W =
[[128, 139, 124, 124, 126, 129, 125, 121, 129, 135],
 [134, 104, 124, 120, 122, 128, 128, 114, 134, 131]]
The entry directly below 121?
A: 114
The first entry in the row that holds the smallest entry: 134
The smallest entry in the first row -> 121
The entry just right of the smallest entry: 124
The entry directly below 135: 131
The 2nd entry on the diagonal from the top-right corner?
A: 134
The fourth entry, reading row by row: 124
The third smallest entry?
A: 120
The smallest entry in the last row?
A: 104
The first entry on the main diagonal -> 128

[[119 155 104 136 148 146 141 105 146 152 114 117 110 157]
 [127 118 147 149 101 130 101 115 155 119 132 137 140 155]
 [126 120 127  99 106 130 139 118 125 153 108 105 124 106]
 [130 114 115 120 112 139 151 113 127 139 108 130 140 154]
 [107 103 148 111 143 104 127 138 139 127 123 152 141 136]
 [129 129 140 149 153 102 132 109 122 118 102 139 104 147]
 [108 119 154 106 126 157 112 151 112 145 100 133 118 126]
 [138 108 106 133 117 130 133 140 119 122 157 130 124  99]
 [129 104 106 116 116 110 117 130 119 155 141 133 150  99]]
The 3rd entry on the main diagonal: 127
The second entry in reading order: 155
Find the top-right entry.
Answer: 157
The 1st entry, reading row by row: 119
The third entry in reading order is 104
Find the bottom-left entry.
Answer: 129
The entry just left of 111: 148
The bottom-right entry is 99
Find the largest entry in the last row.
Answer: 155
Find the 5th entry in reading order.
Answer: 148
The second entry from the end, reading row by row is 150
The smallest entry in the first column: 107
Find the second entry on the main diagonal.
Answer: 118
The fourth entry in reading order: 136

Read these off the table that follows. Counting starts at 1.
1) Give the entry at row 1, column 2.
2) Give the top entry of the column that holds the largest entry.
3) Give the entry in row 3 and column 1.
4) Give the bottom entry of the column that holds the smallest entry.
5) Give the minimum.
[[145 108 143 133 137 118 120 139 110 138 130 135 134 111]
 [117 119 144 130 142 134 142 140 115 137 124 124 115 134]
 [116 126 141 125 133 139 127 142 117 137 121 122 116 132]
 [116 120 147 132 140 131 142 134 114 141 126 124 116 135]
 [137 103 149 126 145 115 119 133 112 144 132 137 146 115]
 [150 100 148 137 139 117 123 139 110 144 131 135 145 113]
 [141 104 150 127 143 115 120 137 112 144 131 137 147 114]
 [153 102 146 136 140 117 125 133 110 149 131 134 142 113]
 [144 104 141 133 133 117 120 136 110 137 130 135 138 114]
 [149 145 127 134 129 125 130 126 130 120 122 122 118 110]
 [145 146 126 136 128 126 134 127 128 119 123 125 118 110]
 [116 116 145 131 140 130 143 137 114 140 124 124 116 134]]
1) 108
2) 145
3) 116
4) 116
5) 100

B =
102,103,140,129,150,117,141,151,130,138,101
122,153,151,127,112,125,136,140,156,129,147
148,153,144,146,139,132,145,113,148,137,113
149,146,145,139,151,145,140,153,114,103,139
113,127,116,130,122,115,116,120,102,127,105
105,130,138,112,128,150,101,151,114,129,145
148,153,152,116,155,127,127,105,115,150,141
125,108,144,121,142,114,121,103,137,109,122
Rows and columns are numbered from 1.
The entry in row 1 and column 1 -> 102
The entry in row 1 and column 2: 103
What is the entry in the top-right corner?
Answer: 101
The bottom entry of the column that holds the largest entry is 137
What is the entry directly below the largest entry?
Answer: 148
The entry at row 3, column 1 is 148
What is the entry at row 3, column 2?
Answer: 153
The entry at row 2, column 3 -> 151
The entry in the bottom-right corner -> 122
What is the entry in row 1 and column 3?
Answer: 140
The bottom-left entry -> 125
What is the entry in row 2 and column 1?
Answer: 122
The entry directly above 109: 150
The entry just right of the largest entry is 129
What is the entry in row 3 and column 3?
Answer: 144
What is the top entry of the column that holds the largest entry?
Answer: 130
